Here is a tiny trained network, its code and every weight. The questions are about switching its units off for an input and a class, where a switched-off unit gives its printed mean instead of its output.

import numpy as np


def w(rows, s, z=0):
    codes = np.array(rows[::2]) - 128.0
    scale = np.full(codes.shape[1], s)
    scale[-1] = z or s
    return codes * scale


def f(y):
    return np.maximum(y, 0)


def log_softmax(a):
    a = a - a.max(-1, keepdims=True)
    return a - np.log(np.exp(a).sum(-1, keepdims=True))


def net(x, mask):
    res = np.array(x, float).reshape(1, 2) / 4 @ E
    y = f(res @ A[0][:, :-1].T + A[0][:, -1])
    res = res + np.where(mask, y, B[0][:, -1]) @ B[0][:, :-1]
    return log_softmax(res[-1] @ U[:, :-1].T + U[:, -1])


A, B = {}, {}
E = w([
[46,145,80,68,177],'x0',
[96,60,95,106,3],'x1',
],0.012)
A[0] = w([
[82,82,136,145,102,254],'neuron 1',
[172,95,167,199,119,168],'neuron 2',
[233,164,146,179,182,89],'neuron 3',
[123,149,173,148,186,89],'neuron 4',
[123,145,115,136,123,113],'neuron 5',
[150,187,111,127,150,225],'neuron 6',
[128,47,117,117,86,112],'neuron 7',
[90,72,129,122,67,103],'neuron 8',
[74,95,76,11,196,65],'neuron 9',
[159,170,145,145,190,110],'neuron 10',
[142,120,79,109,71,99],'neuron 11',
[110,101,80,106,164,200],'neuron 12',
[84,92,105,51,70,101],'neuron 13',
[114,115,93,143,84,119],'neuron 14',
[84,158,79,98,126,115],'neuron 15',
[21,131,89,67,191,95],'neuron 16',
[220,103,186,206,75,84],'neuron 17',
[92,66,139,138,97,103],'neuron 18',
[137,100,162,163,124,208],'neuron 19',
[73,147,109,83,160,186],'neuron 20',
[146,194,190,155,184,126],'neuron 21',
[117,165,132,186,215,66],'neuron 22',
[131,71,77,145,67,100],'neuron 23',
[186,99,218,205,96,84],'neuron 24',
[68,126,105,87,130,133],'neuron 25',
],0.011,0.012)
B[0] = w([
[173,147,157,13,95,250],'neuron 1',
[76,113,147,172,54,215],'neuron 2',
[133,149,74,138,121,213],'neuron 3',
[194,229,42,84,183,176],'neuron 4',
[150,120,137,118,102,128],'neuron 5',
[173,145,132,67,100,238],'neuron 6',
[151,190,73,113,160,183],'neuron 7',
[153,188,110,119,198,186],'neuron 8',
[61,121,92,253,90,199],'neuron 9',
[139,161,84,87,145,199],'neuron 10',
[157,169,60,115,180,165],'neuron 11',
[164,120,203,148,52,211],'neuron 12',
[154,178,72,125,163,195],'neuron 13',
[191,179,83,105,175,165],'neuron 14',
[68,114,133,182,94,171],'neuron 15',
[75,126,102,220,75,218],'neuron 16',
[53,153,90,241,70,217],'neuron 17',
[186,163,36,109,184,164],'neuron 18',
[144,152,231,79,57,212],'neuron 19',
[108,132,158,147,56,222],'neuron 20',
[174,192,104,82,146,222],'neuron 21',
[161,157,38,122,151,191],'neuron 22',
[160,170,72,119,181,185],'neuron 23',
[54,136,92,254,82,204],'neuron 24',
[112,151,149,169,95,183],'neuron 25',
],0.0082,0.012)
U = w([
[164,213,40,93,205,103],'0',
[55,125,136,254,61,79],'1',
[162,124,254,31,71,255],'2',
[100,60,182,128,212,98],'3',
[116,68,162,107,202,95],'4',
[110,46,153,73,201,103],'5',
[116,56,174,89,210,97],'6',
[137,44,170,109,187,97],'7',
],0.0096,0.0099)

Each question gives the input, the list of numbers given to net, and the class t.
The units are the neurons (one row each of A and B). Each row of codes is followed by its name. A weight is (code - 128) times the scale printed after its matrix; where a second scale follows, it is the last column's (A, B and U).
mask holds one flag per neuron, in row order. A switched-off neuron (its flag False) gives its mean, the last column of its row in B, instead of its output. The means were averaged over made-up inputs and are rounded, as every weight is.
A unit's drop is (log p(t) with every unit on - log p(t) with that unit switched off) / (log p(t) with every unit on - log p(t) with every unit switched off).
most important unit: the unit with the biggest drop
top k neurons: the k neurons with the biggest drops, biggest first
drop when u is switched off: that unit's drop, to one decimal
input [7,8], class 0: most important unit	neuron 13
input [7,5], class 1: top 2 neurons	[neuron 9; neuron 16]
input [-6,-4], class 1: top 2 neurons	[neuron 24; neuron 17]
input [-3,0], class 2: top 2 neurons	[neuron 9; neuron 16]
input [-6,-5], class 1: top 4 neurons	[neuron 24; neuron 17; neuron 2; neuron 1]
input [-8,-7], class 1: top 2 neurons	[neuron 24; neuron 17]
input [7,-5], class 1: top 2 neurons	[neuron 16; neuron 9]
input [-6,6], class 0: drop when neuron 23 is switched off	0.3
input [5,-2], class 1: drop when neuron 4 is switched off	0.0
input [-3,-1], class 2: drop when neuron 16 is switched off	0.3
